Below is a small trained network, with its code and all its weights. Each question gives an input and a class and asks what happens when units are switched off, that is, made to give their printed mean instead of their output.

import numpy as np


def w(rows, s, z=0):
    codes = np.array(rows[::2]) - 128.0
    scale = np.full(codes.shape[1], s)
    scale[-1] = z or s
    return codes * scale


def f(y):
    return y / 2 * (1 + np.tanh(0.7978845608 * (y + 0.044715 * y**3)))


def log_softmax(a):
    a = a - a.max(-1, keepdims=True)
    return a - np.log(np.exp(a).sum(-1, keepdims=True))


def net(x, mask):
    res = np.array(x, float).reshape(1, 3) / 4 @ E
    y = f(res @ A[0][:, :-1].T + A[0][:, -1])
    res = res + np.where(mask, y, B[0][:, -1]) @ B[0][:, :-1]
    return log_softmax(res[-1] @ U[:, :-1].T + U[:, -1])


A, B = {}, {}
E = w([
[8,47,122,174,104],'x0',
[149,109,118,31,35],'x1',
[121,8,253,124,161],'x2',
],0.012)
A[0] = w([
[94,173,6,119,114,254],'neuron 0',
[116,161,114,91,103,175],'neuron 1',
[121,164,121,233,147,108],'neuron 2',
[178,187,90,172,145,178],'neuron 3',
[148,132,120,26,88,183],'neuron 4',
[223,106,133,28,82,211],'neuron 5',
[187,174,142,106,112,143],'neuron 6',
[95,84,162,183,182,206],'neuron 7',
[114,53,178,145,120,186],'neuron 8',
[210,193,101,167,167,203],'neuron 9',
[139,163,151,60,105,170],'neuron 10',
],0.015,0.0066)
B[0] = w([
[113,223,68,84,121,251],'neuron 0',
[157,192,35,142,160,169],'neuron 1',
[128,133,147,109,101,187],'neuron 2',
[169,106,111,60,136,209],'neuron 3',
[114,113,75,200,103,208],'neuron 4',
[171,104,123,252,128,240],'neuron 5',
[177,109,75,145,167,189],'neuron 6',
[70,120,197,125,98,210],'neuron 7',
[95,133,165,130,65,211],'neuron 8',
[174,52,125,59,178,227],'neuron 9',
[182,127,128,178,106,181],'neuron 10',
],0.013,0.02)
U = w([
[98,142,76,185,73,158],'0',
[200,119,134,3,96,76],'1',
[13,181,83,101,139,209],'2',
[162,92,167,206,124,84],'3',
[24,108,211,114,83,204],'4',
[154,109,62,124,226,5],'5',
[151,64,203,90,249,137],'6',
],0.012,0.0032)

Each question gives the input, the list of numbers given to net, and the class t.
The units are the neurons (one row each of A and B). Each row of codes is followed by its name. A weight is (code - 128) times the scale printed after its matrix; where a second scale follows, it is the last column's (A, B and U).
mask holds one flag per neuron, in row order. A switched-off neuron (its flag False) gives its mean, the last column of its row in B, instead of its output. The means were averaged over made-up inputs and are rounded, as every weight is.
A unit's drop is (log p(t) with every unit on - log p(t) with that unit switched off) / (log p(t) with every unit on - log p(t) with every unit switched off).
The circuit of an input: a set's keep is (log p(t) with only the set's units on - log p(t) with every unit switched off) / (log p(t) with every unit on - log p(t) with every unit switched off). Starting from all 11 units, units are removed one at a time, each time the one whose removal leaves the highest keep (on an exact tie, the one counted first), for as long as the keep stays at least 0.8.
units of the circuit, in order: the units of the circuit, biggest drop first
most important unit: the unit with the biggest drop
k most important neurons: the k neurons with the biggest drops, biggest first
drop when u is switched off: that unit's drop, to one decimal
input [3,-4,-4], class 2: most important unit	neuron 0
input [-8,-4,1], class 6: units of the circuit, in order	(neuron 0; neuron 9)
input [1,6,7], class 3: 2 most important neurons	(neuron 5; neuron 0)
input [-4,2,0], class 5: 2 most important neurons	(neuron 8; neuron 7)
input [-7,-2,2], class 6: units of the circuit, in order	(neuron 0; neuron 9)
input [-1,3,2], class 3: 2 most important neurons	(neuron 0; neuron 5)
input [-1,5,2], class 3: 2 most important neurons	(neuron 0; neuron 5)
input [-5,-4,-1], class 1: 2 most important neurons	(neuron 5; neuron 3)
input [-2,1,0], class 5: 3 most important neurons	(neuron 8; neuron 7; neuron 2)
input [2,0,-2], class 2: units of the circuit, in order	(neuron 5; neuron 9)
input [1,-3,-3], class 1: 2 most important neurons	(neuron 5; neuron 4)
input [8,1,-2], class 2: 2 most important neurons	(neuron 5; neuron 0)
input [-3,5,3], class 3: 2 most important neurons	(neuron 0; neuron 5)
input [4,-8,-6], class 1: most important unit	neuron 3
input [-6,-3,8], class 4: 2 most important neurons	(neuron 7; neuron 8)
input [4,2,-2], class 2: drop when neuron 5 is switched off	0.4
input [1,-3,-2], class 1: drop when neuron 5 is switched off	0.2
input [-4,0,2], class 3: drop when neuron 5 is switched off	0.3
input [6,-2,5], class 4: drop when neuron 8 is switched off	0.0
input [-5,-5,2], class 6: most important unit	neuron 0
